Below are the code and all the weights of a small trained network. Each question names an input and a class and asks about switching units off, where a switched-off unit gives its printed mean instead of its output.

import numpy as np


def w(rows, s, z=0):
    codes = np.array(rows[::2]) - 128.0
    scale = np.full(codes.shape[1], s)
    scale[-1] = z or s
    return codes * scale


def f(y):
    return y / 2 * (1 + np.tanh(0.7978845608 * (y + 0.044715 * y**3)))


def log_softmax(a):
    a = a - a.max(-1, keepdims=True)
    return a - np.log(np.exp(a).sum(-1, keepdims=True))


def net(x, mask):
    res = np.array(x, float).reshape(1, 7) / 4 @ E
    y = f(res @ A[0][:, :-1].T + A[0][:, -1])
    res = res + np.where(mask, y, B[0][:, -1]) @ B[0][:, :-1]
    return log_softmax(res[-1] @ U[:, :-1].T + U[:, -1])


A, B = {}, {}
E = w([
[249,174,168,178,134],'x0',
[129,124,128,127,126],'x1',
[127,127,128,127,128],'x2',
[176,181,145,16,103],'x3',
[128,128,130,129,129],'x4',
[128,131,125,128,126],'x5',
[115,207,255,133,214],'x6',
],0.0084)
A[0] = w([
[188,124,133,97,120,91],'n1',
[189,184,185,174,180,27],'n2',
[71,161,190,109,196,135],'n3',
[107,104,133,189,129,254],'n4',
[228,140,119,186,112,141],'n5',
[164,152,137,7,109,202],'n6',
],0.02,0.005)
B[0] = w([
[120,86,235,104,93,173],'n1',
[60,117,59,103,55,238],'n2',
[95,172,165,126,222,223],'n3',
[114,103,83,199,159,203],'n4',
[252,96,128,177,116,229],'n5',
[163,201,136,29,93,251],'n6',
],0.026,0.014)
U = w([
[22,22,14,165,89,254],'0',
[88,146,75,66,39,157],'1',
[207,86,121,221,158,63],'2',
[206,115,228,120,109,66],'3',
[76,120,198,214,254,114],'4',
[139,193,206,96,216,34],'5',
],0.0056,0.0044)

Each question gives the input, the list of numbers given to net, and the class t.
The units are the neurons (one row each of A and B). Each row of codes is followed by its name. A weight is (code - 128) times the scale printed after its matrix; where a second scale follows, it is the last column's (A, B and U).
mask holds one flag per neuron, in row order. A switched-off neuron (its flag False) gives its mean, the last column of its row in B, instead of its output. The means were averaged over made-up inputs and are rounded, as every weight is.
A unit's drop is (log p(t) with every unit on - log p(t) with that unit switched off) / (log p(t) with every unit on - log p(t) with every unit switched off).
The circuit of an input: a set's keep is (log p(t) with only the set's units on - log p(t) with every unit switched off) / (log p(t) with every unit on - log p(t) with every unit switched off). Starting from all 6 units, units are removed one at a time, each time the one whose removal leaves the highest keep (on an exact tie, the one counted first), for as long as the keep stays at least 0.8.
circuit, biggest first: the units of the circuit, biggest drop first
unit that matters most: the unit with the biggest drop
top k neurons: the k neurons with the biggest drops, biggest first
drop when u is switched off: that unit's drop, to one decimal
input [7,-4,-2,-8,-6,-4,-3], class 2: circuit, biggest first => [n5]
input [1,1,0,-3,-8,0,-2], class 2: circuit, biggest first => [n2, n6]
input [3,-2,1,-2,0,-3,7], class 0: circuit, biggest first => [n2, n6]
input [2,-8,-6,4,-4,5,-2], class 3: top 2 neurons => [n2, n3]
input [-6,-4,5,5,-5,-5,2], class 5: top 2 neurons => [n2, n3]
input [0,-2,4,-5,-3,1,-5], class 0: top 3 neurons => [n5, n3, n6]
input [2,-4,5,0,-4,-5,2], class 0: circuit, biggest first => [n6, n2]
input [-3,0,6,0,-5,-5,8], class 4: top 2 neurons => [n3, n6]
input [5,7,6,2,2,-3,-1], class 3: top 3 neurons => [n5, n1, n4]
input [-8,-8,0,0,-3,1,-2], class 0: top 4 neurons => [n6, n3, n5, n1]
input [7,1,5,-7,-4,0,1], class 0: top 2 neurons => [n2, n3]
input [2,-2,-5,-4,7,1,-2], class 2: top 2 neurons => [n2, n3]
input [-5,1,2,-2,7,-5,1], class 4: circuit, biggest first => [n2, n6]
input [2,-2,-1,-2,5,3,5], class 0: top 2 neurons => [n2, n6]
input [5,-8,6,-8,-5,1,-1], class 2: unit that matters most => n5
input [-1,-7,7,-3,3,4,-3], class 0: top 2 neurons => [n5, n3]
input [8,6,-6,2,7,4,1], class 1: top 2 neurons => [n2, n3]
input [-5,4,7,-7,8,7,2], class 4: drop when n2 is switched off => 0.7
input [-6,1,-3,-5,8,3,7], class 4: drop when n4 is switched off => 0.0
input [-3,-4,0,-2,-6,-6,3], class 4: drop when n6 is switched off => 0.4
input [2,8,5,1,-7,-4,-6], class 3: unit that matters most => n2
